Below is a small trained network, with its code and all its weights. Each question gives an input and a class and asks what happens when units are switched off, that is, made to give their printed mean instead of their output.

import numpy as np


def w(rows, s, z=0):
    codes = np.array(rows[::2]) - 128.0
    scale = np.full(codes.shape[1], s)
    scale[-1] = z or s
    return codes * scale


def norm(h):
    return h / np.sqrt((h * h).mean(-1, keepdims=True) + 1e-5)


def f(y):
    return y / 2 * (1 + np.tanh(0.7978845608 * (y + 0.044715 * y**3)))


def log_softmax(a):
    a = a - a.max(-1, keepdims=True)
    return a - np.log(np.exp(a).sum(-1, keepdims=True))


def net(x, mask):
    res = np.array(x, float).reshape(1, 5) / 4 @ E
    u = 0
    for l in range(4):
        y = f(norm(res) @ A[l][:, :-1].T + A[l][:, -1])
        res = res + np.where(mask[u : u + 4], y, B[l][:, -1]) @ B[l][:, :-1]
        u += 4
    return log_softmax(norm(res)[-1] @ U[:, :-1].T + U[:, -1])


A, B = {}, {}
E = w([
[197,34,125,133,161,81,44,161,74,137],'x0',
[55,85,79,71,197,4,115,231,187,243],'x1',
[109,63,143,172,9,115,73,59,204,106],'x2',
[216,106,102,179,83,173,205,162,222,180],'x3',
[130,122,120,123,131,128,133,129,132,108],'x4',
],0.0028)
A[0] = w([
[205,73,123,154,195,121,30,164,107,153,168],'0.n1',
[148,82,126,162,79,125,87,78,214,145,53],'0.n2',
[57,165,119,83,153,120,4,109,61,94,32],'0.n3',
[176,162,57,154,162,161,153,158,145,171,6],'0.n4',
],0.0039,0.0015)
B[0] = w([
[241,147,193,166,41,134,146,167,100,69,254],'0.n1',
[136,112,199,227,208,100,166,119,111,113,210],'0.n2',
[94,159,102,230,176,136,110,137,210,34,242],'0.n3',
[2,28,147,213,229,175,125,140,86,4,138],'0.n4',
],0.0042,0.0019)
A[1] = w([
[175,156,104,70,222,144,210,171,3,101,27],'1.n1',
[72,83,79,42,145,76,76,214,136,159,18],'1.n2',
[74,237,96,34,90,175,188,130,243,160,254],'1.n3',
[159,84,154,141,70,101,68,46,175,116,62],'1.n4',
],0.0037,0.00098)
B[1] = w([
[56,54,161,177,29,87,182,2,138,182,235],'1.n1',
[130,146,74,144,63,186,117,75,148,139,201],'1.n2',
[226,169,130,94,132,65,111,180,82,105,253],'1.n3',
[55,143,163,95,99,156,190,110,74,229,210],'1.n4',
],0.0052,0.0022)
A[2] = w([
[77,90,140,178,164,145,165,56,162,154,160],'2.n1',
[59,139,72,101,174,124,91,107,84,64,95],'2.n2',
[253,103,140,154,118,189,142,136,157,141,248],'2.n3',
[124,117,196,124,67,96,142,64,94,175,188],'2.n4',
],0.005,0.0017)
B[2] = w([
[117,58,131,157,176,165,238,178,254,99,191],'2.n1',
[124,66,126,209,156,226,190,105,180,72,164],'2.n2',
[83,228,81,108,189,140,82,133,104,101,232],'2.n3',
[116,52,131,29,147,67,156,156,104,159,253],'2.n4',
],0.0049,0.0037)
A[3] = w([
[29,89,119,149,147,208,33,185,122,57,44],'3.n1',
[108,101,2,86,124,113,53,166,167,189,90],'3.n2',
[215,152,70,193,169,226,150,203,189,200,151],'3.n3',
[143,191,120,75,90,94,249,48,81,124,246],'3.n4',
],0.0037,0.0012)
B[3] = w([
[145,232,123,184,124,174,254,107,118,152,149],'3.n1',
[123,164,83,68,67,168,64,58,99,119,175],'3.n2',
[99,185,188,190,151,189,162,31,126,34,170],'3.n3',
[196,46,167,87,57,94,43,155,111,220,254],'3.n4',
],0.0054,0.0028)
U = w([
[53,248,89,214,217,225,194,41,241,17,252],'0',
[243,251,96,50,94,32,34,206,16,137,107],'1',
[39,44,162,89,109,68,183,155,195,161,13],'2',
[146,189,31,9,74,240,5,15,111,151,176],'3',
],0.0029,0.0013)

Each question gives the input, the list of numbers given to net, and the class t.
The units are the neurons (one row each of A and B). Each row of codes is followed by its name. A weight is (code - 128) times the scale printed after its matrix; where a second scale follows, it is the last column's (A, B and U).
mask holds one flag per neuron, layer by layer. A switched-off neuron (its flag False) gives its mean, the last column of its row in B, instead of its output. The means were averaged over made-up inputs and are rounded, as every weight is.
A unit's drop is (log p(t) with every unit on - log p(t) with that unit switched off) / (log p(t) with every unit on - log p(t) with every unit switched off).
The circuit of an input: a set's keep is (log p(t) with only the set's units on - log p(t) with every unit switched off) / (log p(t) with every unit on - log p(t) with every unit switched off). Starting from the 12 units with the biggest drops (on a tie, the unit counted first), units are removed one at a time, each time the one whose removal leaves the highest keep (on an exact tie, the one counted first), for as long as the keep stays at least 0.8.
circuit, biggest first: the units of the circuit, biggest drop first
unit that matters most: the unit with the biggest drop
top k neurons: the k neurons with the biggest drops, biggest first
top k neurons in layer l: the k neurons of layer l with the biggest drops, biggest first
input [4,6,-4,-3,6], class 3: unit that matters most	1.n2
input [2,8,-4,8,-4], class 0: circuit, biggest first	3.n3; 2.n4
input [5,-3,-4,6,7], class 0: top 3 neurons	0.n4; 1.n3; 2.n3
input [5,6,-4,-1,3], class 3: circuit, biggest first	1.n2; 3.n2
input [-8,2,7,-6,1], class 1: top 4 neurons	1.n3; 0.n4; 2.n1; 1.n1
input [2,-4,-6,-4,7], class 2: circuit, biggest first	1.n1; 2.n4
input [2,6,-7,7,-8], class 0: top 2 neurons	0.n4; 3.n3
input [2,8,5,5,-4], class 3: circuit, biggest first	3.n2; 1.n2
input [7,-4,4,-7,5], class 0: circuit, biggest first	0.n3; 3.n4
input [-1,7,-6,-2,1], class 3: top 3 neurons	0.n2; 1.n2; 3.n2
input [1,2,-5,8,-8], class 0: top 2 neurons	0.n4; 3.n3
input [-8,8,6,-1,-3], class 1: circuit, biggest first	1.n3; 2.n1
input [-5,-5,-8,5,2], class 2: circuit, biggest first	1.n1; 0.n4; 0.n3; 3.n4
input [-5,2,0,3,-6], class 1: circuit, biggest first	1.n3
input [0,8,-2,4,-5], class 3: circuit, biggest first	3.n2; 1.n2; 0.n2
input [-7,8,3,5,-8], class 3: top 2 neurons	1.n3; 3.n2
input [2,2,-1,-3,4], class 0: top 2 neurons	0.n3; 1.n3
input [-6,2,5,1,-3], class 1: top 2 neurons in layer 1	1.n3; 1.n1
input [2,5,-2,-7,1], class 0: top 2 neurons	0.n3; 2.n2
input [-4,5,-2,-5,2], class 0: top 3 neurons in layer 2	2.n2; 2.n4; 2.n3
input [-6,-2,-6,4,-8], class 1: top 3 neurons	1.n3; 0.n2; 3.n4
input [0,8,2,6,0], class 3: top 4 neurons	3.n2; 0.n3; 2.n2; 2.n1
input [2,7,-3,2,-6], class 3: top 3 neurons	1.n2; 3.n2; 0.n3
